((133, 127, 130, 120, 136), (135, 125, 120, 105, 129), (116, 125, 144, 136, 122)) → 130
((115, 155, 145, 130, 127), (142, 111, 109, 129, 134), (118, 143, 133, 121, 123)) → 145
((130, 134, 121, 123, 102), (128, 118, 134, 121, 144), (126, 138, 124, 138, 124)) → 121
((113, 156, 109, 110, 124), (108, 157, 107, 106, 127), (109, 128, 111, 107, 147)) → 109
((105, 126, 138, 131, 129), (141, 130, 116, 137, 130), (122, 119, 125, 133, 133)) → 138
((143, 131, 121, 149, 136), (127, 125, 122, 120, 133), (129, 133, 108, 133, 103)) → 121
((145, 136, 129, 153, 120), (117, 125, 132, 111, 139), (106, 143, 118, 120, 143)) → 129
---
Q:
151  134  130  142
151  153  112  137
A: 153, 112

Q:
138  131  134  105  136  125
156  145  130  157  152  153
A: 157, 105

Q:
128  128  130   98
114  116  140  136
135  111  128  132
A: 140, 98

Q: 132  123  155  139
A: 155, 123

Q:
131  112  114  131  104
130  122  142  149  128
124  136  145  128  148
A: 149, 104

Q: 156  120  111  138  142  111  108
A: 156, 108

Q: 138  129  106  139  118  142  132
A: 142, 106
---
130	131	106	121
114	100	129	140
→ 106

134	121	126	134	122	150
137	144	114	112	142	147
136	101	146	147	117	130
→ 142

133	134	131	127	117
127	126	129	153	130
→ 127

134	145	134	117	102	148	130
133	141	122	121	118	137	130
125	140	137	116	141	122	117
→ 137

120	120	134	118
101	144	135	135
130	120	125	126
→ 135

122	142	147	135	141	115	106
113	112	108	113	132	100	144
133	142	144	139	118	142	109
→ 100

120	134	151	138	140	146	117
120	126	111	133	125	130	131
→ 146

132	131	151	137	152	136
129	119	148	142	132	133
129	122	155	146	145	136
→ 132

141	113	133	113	139	156	114
117	116	144	145	109	138	149
156	151	123	115	118	114	138
→ 138

139	132	131	123	123	135	120
121	157	134	149	123	135	122
→ 135
---
array([[144, 113, 154, 137, 136, 115, 105],
       [149, 154, 113, 116, 140, 120, 127],
       [133, 110, 135,  99, 155, 124, 143]]) ==> 154

array([137, 150, 101, 112, 114, 122, 135]) ==> 101

array([140, 143, 122, 158, 120, 110, 146]) ==> 122

array([[127, 123, 128, 104, 126],
       [127, 124, 130, 135, 129],
       [127, 126, 121, 152, 128]]) ==> 128

array([125, 135, 136, 136, 140, 105]) ==> 136

array([[121, 132, 108, 119, 139, 120, 137],
       [123, 129, 115, 138, 130, 155, 137]]) ==> 108

array([128, 102, 115, 122, 124, 120, 157]) ==> 115

array([[130, 121, 151, 131, 152, 120, 114],
       [118, 137, 142, 113, 151, 120, 130]]) ==> 151
---
array([132, 151, 130, 133, 149, 146, 130]) 132, 130

array([[112, 134, 124, 140, 136, 120, 108],
       [107, 133, 125, 134, 135, 121, 105]]) 112, 105

array([119, 150, 144, 126, 139, 128, 133]) 119, 133

array([[133, 115, 140, 101],
       [122, 144, 125, 156]]) 133, 156

array([119, 106, 129, 118, 104]) 119, 104

array([137, 106, 128, 146, 116]) 137, 116
---
[[109 112 132 150 124 119]
 [115 158 111 111 132 126]
 [116 144 157 117 134 133]] result: 144

[122 101 124 140] result: 101

[[120 122 127 146 134 131]
 [149 123 137 124 145 127]] result: 123

[[123 128 121 152]
 [120 123 128 142]
 [137 125 111 115]] result: 125

[108 142 105 142 110 103 141] result: 142

[[151 128 136 104]
 [102 119 135 116]] result: 119

[[128 131 133 117 106 124]
 [129 131 135 114 101 123]
 [116 137 113 136 122 112]] result: 137

[133 133 114 123 106 142] result: 133
---
array([153, 157, 127,  98, 147]) ⇒ 157

array([[141, 117, 122, 120],
       [127, 124, 132, 151],
       [126, 111, 115, 127]]) ⇒ 117

array([128, 151, 144, 145, 141]) ⇒ 151

array([[130, 123, 128, 126, 138],
       [145, 122, 114, 133, 131],
       [156, 120, 112, 150, 118]]) ⇒ 123

array([[128, 133, 154, 137],
       [144, 129, 128, 128],
       [128, 128, 134, 155]]) ⇒ 133

array([109, 120, 103, 131, 116, 137]) ⇒ 120

array([133, 114, 106, 130, 105]) ⇒ 114

array([131, 151, 139, 111]) ⇒ 151
---
Q:
array([[141, 130, 135, 133, 138, 143],
       [114, 127, 121, 127, 120, 118],
       [119, 129, 150, 134, 135, 124]])
A: 129

Q:
array([[124, 113, 114, 124, 112, 143, 122],
       [133, 120, 120, 142, 102, 106, 116],
       [142, 131, 137, 133, 136, 135, 115]])
A: 131

Q:
array([[128, 136, 156, 148],
       [149, 129, 127, 128],
       [142, 156, 137, 129]])
A: 156

Q:
array([[132, 154, 121, 134, 108, 139],
       [100, 123, 114, 140, 117, 129],
       [101, 126, 114, 140, 114, 131]])
A: 126

Q:
array([[124, 127, 111, 126],
       [124, 129, 144, 121],
       [130, 127, 157, 130]])
A: 127

Q:
array([[151, 128, 129, 133, 138, 142, 125],
       [116, 144, 144, 145, 114, 127, 132],
       [153, 127, 117, 106, 147, 146, 111]])
A: 127

Q:
array([[134, 130, 124, 111, 120, 128, 125],
       [135, 130, 136, 128, 139, 120, 141],
       [112, 124, 126, 149, 124, 141, 124]])
A: 124

Q:
array([[124, 117, 133, 113, 133, 135, 131],
       [136, 118, 137, 141, 154, 109, 130],
       [126, 123, 132, 116, 107, 101, 131]])
A: 123

Q:
array([[133, 130, 142, 135, 144, 132],
       [105, 120, 158, 135, 151, 112],
       [129, 128, 115, 144, 118, 127]])
A: 128
---
[131 135 147 107] ==> 135

[126 103 132 131 153 115 131] ==> 132

[[128 122 125 133 101 122 120]
 [125 151 118 128 126 110 125]] ==> 133

[105 140 117 154 143] ==> 143

[123 101 122 140 124] ==> 124

[129 138 152 135 149] ==> 149

[[126 136 119 133 143 137 131]
 [126 125 121 137 153 128 137]] ==> 143

[[133 103 145 147 129 126 146]
 [127 127 145 129 136 121 113]] ==> 146

[[120 112 143 107]
 [122 107 140  99]
 [124 119 136 115]] ==> 140

[[130 126 134 106 127]
 [130 128 102 150 130]
 [128 130 118 131 131]] ==> 134
---
[[133 105 106 139 138 135 118]
 [126 126 129 133 126 130 126]] ==> 138

[124 127 117 132 111 105 137] ==> 111

[115 121 119 139 111 129 105] ==> 111

[106 133 114 127 131 145 144] ==> 131

[158  99 124 140 148 130 109] ==> 148

[117 117 126 129 106 112 133] ==> 106

[131 130 151 143 129 128 130] ==> 129
---
[139 131 144 101 125] Answer: 139
[113 138 134 115 150 157 130] Answer: 113
[132 100 112 103 148] Answer: 132
[156 154 138 138 133 141 145] Answer: 156
[154 130 142 124 114 110] Answer: 154
[147 109  98 112] Answer: 147
[106 110 144 150 117 147 104] Answer: 106
[155 151 105 137] Answer: 155
[111 114 140 128 130 154] Answer: 111
